Below are the code and all the weights of a small trained network. Each question names an input and a class and asks about switching units off, where a switched-off unit gives its printed mean instead of its output.

import numpy as np


def w(rows, s, z=0):
    codes = np.array(rows[::2]) - 128.0
    scale = np.full(codes.shape[1], s)
    scale[-1] = z or s
    return codes * scale


def norm(h):
    return h / np.sqrt((h * h).mean(-1, keepdims=True) + 1e-5)


def f(y):
    return np.maximum(y, 0)


def log_softmax(a):
    a = a - a.max(-1, keepdims=True)
    return a - np.log(np.exp(a).sum(-1, keepdims=True))


def net(x, mask):
    res = np.array(x, float).reshape(1, 2) / 4 @ E
    u = 0
    for l in range(2):
        y = f(norm(res) @ A[l][:, :-1].T + A[l][:, -1])
        res = res + np.where(mask[u : u + 8], y, B[l][:, -1]) @ B[l][:, :-1]
        u += 8
    return log_softmax(norm(res)[-1] @ U[:, :-1].T + U[:, -1])


A, B = {}, {}
E = w([
[184,54,127,254,128,138,181,142,137,122,135],'x0',
[130,93,88,90,166,110,135,146,126,91,97],'x1',
],0.012)
A[0] = w([
[175,70,43,225,90,80,170,148,150,93,101,81],'L0N0',
[74,122,56,85,171,119,86,167,63,158,72,3],'L0N1',
[150,31,132,93,179,169,169,130,143,90,34,159],'L0N2',
[147,153,116,105,114,133,128,51,96,129,92,233],'L0N3',
[163,98,13,107,186,228,161,147,175,51,69,130],'L0N4',
[133,133,186,226,94,89,118,120,116,197,181,125],'L0N5',
[143,84,96,179,170,38,166,203,179,47,73,153],'L0N6',
[205,2,79,72,219,119,95,188,196,117,91,34],'L0N7',
],0.0099,0.004)
B[0] = w([
[68,91,57,177,111,85,62,143,91,37,99,248],'L0N0',
[45,97,103,207,86,93,113,155,118,139,82,196],'L0N1',
[163,192,192,102,149,162,151,68,161,182,128,202],'L0N2',
[152,130,184,138,160,113,102,141,93,113,145,184],'L0N3',
[194,130,197,88,158,185,175,144,80,165,216,206],'L0N4',
[176,144,190,35,173,138,188,130,110,185,137,233],'L0N5',
[68,100,87,148,78,48,115,199,110,59,92,222],'L0N6',
[184,198,161,65,141,162,175,64,155,253,166,207],'L0N7',
],0.011,0.012)
A[1] = w([
[8,156,111,75,136,188,91,62,182,118,76,40],'L1N0',
[237,73,121,208,84,127,231,200,184,99,157,177],'L1N1',
[22,91,139,159,88,104,73,178,69,42,101,147],'L1N2',
[208,125,124,68,233,211,157,99,108,106,185,139],'L1N3',
[90,132,162,103,166,176,153,113,141,129,81,151],'L1N4',
[15,138,81,159,146,170,48,91,164,138,82,81],'L1N5',
[197,53,43,78,207,217,190,172,204,56,67,2],'L1N6',
[31,120,109,148,147,162,62,77,172,121,30,88],'L1N7',
],0.012,0.0089)
B[1] = w([
[84,105,133,165,75,96,90,146,179,53,122,159],'L1N0',
[74,160,148,104,55,222,2,77,204,86,119,191],'L1N1',
[71,82,95,179,151,77,153,178,81,110,184,254],'L1N2',
[165,154,197,85,163,135,160,152,100,184,203,200],'L1N3',
[109,100,90,159,90,107,125,144,129,80,100,170],'L1N4',
[85,40,145,186,107,100,116,176,68,74,157,158],'L1N5',
[42,62,209,39,32,202,81,215,100,87,172,128],'L1N6',
[47,61,117,224,123,94,122,193,94,91,133,154],'L1N7',
],0.014,0.016)
U = w([
[65,74,136,190,57,99,47,153,102,73,133,154],'0',
[147,158,217,58,139,136,68,119,114,176,183,147],'1',
[134,96,142,158,159,62,164,168,63,162,194,233],'2',
[200,169,52,214,91,169,201,49,228,167,28,2],'3',
[222,183,36,241,184,195,175,11,247,158,41,2],'4',
[216,193,1,104,202,141,163,19,240,67,86,2],'5',
[191,193,8,205,158,175,143,36,222,203,58,2],'6',
[177,181,30,241,207,185,131,68,232,190,38,2],'7',
],0.013,0.0089)

Each question gives the input, the list of numbers given to net, and the class t.
The units are the neurons (one row each of A and B). Each row of codes is followed by its name. A weight is (code - 128) times the scale printed after its matrix; where a second scale follows, it is the last column's (A, B and U).
mask holds one flag per neuron, layer by layer. A switched-off neuron (its flag False) gives its mean, the last column of its row in B, instead of its output. The means were averaged over made-up inputs and are rounded, as every weight is.
A unit's drop is (log p(t) with every unit on - log p(t) with that unit switched off) / (log p(t) with every unit on - log p(t) with every unit switched off).
most important unit: the unit with the biggest drop
k most important neurons: the k neurons with the biggest drops, biggest first
drop of u: that unit's drop, to one decimal
input [2,-7], class 1: most important unit : L1N2
input [8,1], class 0: 3 most important neurons : [L0N0 L1N1 L0N6]
input [-4,-5], class 1: 4 most important neurons : [L0N0 L0N6 L0N1 L1N2]
input [2,-5], class 1: 2 most important neurons : [L0N5 L1N2]
input [0,4], class 1: 2 most important neurons : [L0N4 L1N2]
input [-2,7], class 1: 2 most important neurons : [L1N2 L0N7]
input [2,5], class 1: 2 most important neurons : [L0N7 L0N4]
input [5,-6], class 1: 3 most important neurons : [L0N5 L0N6 L0N1]
input [8,8], class 0: 4 most important neurons : [L0N6 L0N0 L0N5 L1N1]
input [0,5], class 1: 2 most important neurons : [L0N4 L1N2]
input [8,4], class 0: 3 most important neurons : [L0N6 L0N0 L1N1]
input [4,-7], class 1: drop of L0N5 : 1.1
input [4,5], class 1: drop of L0N7 : 1.2
input [8,3], class 0: drop of L0N6 : 4.4
input [8,6], class 0: most important unit : L0N6
